Here is a tiny trained network, its code and every weight. The questions are about switching its units off for an input and a class, where a switched-off unit gives its printed mean instead of its output.

import numpy as np


def w(rows, s, z=0):
    codes = np.array(rows[::2]) - 128.0
    scale = np.full(codes.shape[1], s)
    scale[-1] = z or s
    return codes * scale


def f(y):
    return np.maximum(y, 0)


def log_softmax(a):
    a = a - a.max(-1, keepdims=True)
    return a - np.log(np.exp(a).sum(-1, keepdims=True))


def net(x, mask):
    res = np.array(x, float).reshape(1, 3) / 4 @ E
    y = f(res @ A[0][:, :-1].T + A[0][:, -1])
    res = res + np.where(mask, y, B[0][:, -1]) @ B[0][:, :-1]
    return log_softmax(res[-1] @ U[:, :-1].T + U[:, -1])


A, B = {}, {}
E = w([
[187,2,167,13,24,222,135],'x0',
[53,9,230,79,185,14,2],'x1',
[27,110,247,253,98,175,224],'x2',
],0.0096)
A[0] = w([
[81,112,197,131,107,164,168,103],'n1',
[119,104,156,101,155,93,127,118],'n2',
[170,173,101,148,154,154,189,128],'n3',
[140,104,111,102,29,186,126,114],'n4',
[149,78,218,115,188,121,121,104],'n5',
[114,57,151,118,90,158,129,125],'n6',
[74,117,183,71,114,56,62,103],'n7',
[95,79,157,130,145,90,116,130],'n8',
[79,154,186,177,101,171,200,117],'n9',
[95,87,214,159,117,99,157,127],'n10',
[153,72,184,102,55,199,147,126],'n11',
[98,201,145,166,159,65,182,143],'n12',
[93,143,210,185,126,164,135,132],'n13',
[167,103,148,66,70,155,123,109],'n14',
[86,123,101,70,116,205,76,125],'n15',
[193,184,45,6,173,112,7,119],'n16',
[78,143,227,161,101,132,148,118],'n17',
[100,92,201,119,144,151,26,119],'n18',
[57,197,102,168,188,84,97,115],'n19',
[69,97,183,63,194,93,78,137],'n20',
[162,191,129,105,99,194,190,119],'n21',
[166,201,49,112,83,213,219,108],'n22',
[105,50,101,100,43,124,146,180],'n23',
[138,156,173,150,129,169,186,124],'n24',
[96,177,51,216,165,85,104,92],'n25',
[98,106,136,115,135,116,92,120],'n26',
[125,108,144,127,175,162,139,254],'n27',
[91,167,99,164,154,72,144,148],'n28',
],0.012,0.024)
B[0] = w([
[130,103,99,112,115,127,172,172],'n1',
[155,154,132,96,92,126,118,158],'n2',
[121,151,159,115,103,135,117,183],'n3',
[104,108,154,108,122,85,113,175],'n4',
[136,146,143,87,87,102,121,170],'n5',
[91,89,135,145,136,103,112,175],'n6',
[135,137,155,106,61,136,123,193],'n7',
[149,173,122,133,80,113,99,177],'n8',
[121,112,96,80,100,164,128,201],'n9',
[155,119,87,111,113,174,154,191],'n10',
[103,80,157,125,179,101,144,197],'n11',
[85,98,150,119,152,116,108,206],'n12',
[142,103,76,95,143,145,104,195],'n13',
[98,98,134,87,132,120,147,174],'n14',
[108,115,138,98,163,95,157,159],'n15',
[138,93,42,73,142,156,137,241],'n16',
[147,109,58,69,112,150,157,190],'n17',
[145,153,134,131,75,111,97,191],'n18',
[104,80,164,78,144,109,140,200],'n19',
[135,156,165,121,104,154,95,213],'n20',
[152,167,148,121,78,118,102,187],'n21',
[134,156,160,92,65,123,104,222],'n22',
[77,131,152,178,166,122,104,203],'n23',
[142,135,98,115,107,146,136,172],'n24',
[121,75,145,79,97,94,129,191],'n25',
[134,144,127,108,82,149,129,157],'n26',
[97,185,118,227,203,137,9,255],'n27',
[88,107,187,145,161,131,106,195],'n28',
],0.013,0.024)
U = w([
[78,43,210,108,153,70,116,83],'0',
[168,220,177,104,47,147,107,98],'1',
[154,99,5,90,125,191,123,105],'2',
[95,214,135,179,211,150,80,247],'3',
[170,145,129,155,125,98,145,113],'4',
[184,134,150,123,136,131,163,109],'5',
[195,112,136,164,156,112,167,112],'6',
],0.015,0.013)

Each question gives the input, the list of numbers given to net, and the class t.
The units are the neurons (one row each of A and B). Each row of codes is followed by its name. A weight is (code - 128) times the scale printed after its matrix; where a second scale follows, it is the last column's (A, B and U).
mask holds one flag per neuron, in row order. A switched-off neuron (its flag False) gives its mean, the last column of its row in B, instead of its output. The means were averaged over made-up inputs and are rounded, as every weight is.
A unit's drop is (log p(t) with every unit on - log p(t) with that unit switched off) / (log p(t) with every unit on - log p(t) with every unit switched off).
The circuit of an input: a set's keep is (log p(t) with only the set's units on - log p(t) with every unit switched off) / (log p(t) with every unit on - log p(t) with every unit switched off). Starting from the 12 units with the biggest drops (on a tie, the unit counted first), units are removed one at a time, each time the one whose removal leaves the highest keep (on an exact tie, the one counted first), for as long as the keep stays at least 0.8.
circuit, biggest first: the units of the circuit, biggest drop first
top k neurons: the k neurons with the biggest drops, biggest first
drop of u: that unit's drop, to one decimal
input [6,7,-8], class 2: circuit, biggest first	(n16)
input [6,-5,6], class 0: top 2 neurons	(n11, n16)
input [-3,7,7], class 1: circuit, biggest first	(n20, n8)
input [-7,4,-8], class 2: top 2 neurons	(n16, n11)
input [1,-3,3], class 3: top 2 neurons	(n16, n7)
input [2,2,-4], class 2: top 2 neurons	(n16, n28)
input [-5,0,-5], class 0: top 2 neurons	(n17, n19)
input [2,-2,4], class 2: top 2 neurons	(n9, n28)
input [-6,7,-2], class 1: drop of n7	0.3
input [-2,-4,6], class 2: drop of n12	0.0
input [8,-1,-8], class 0: drop of n9	0.1
input [8,-7,6], class 0: top 2 neurons	(n11, n4)
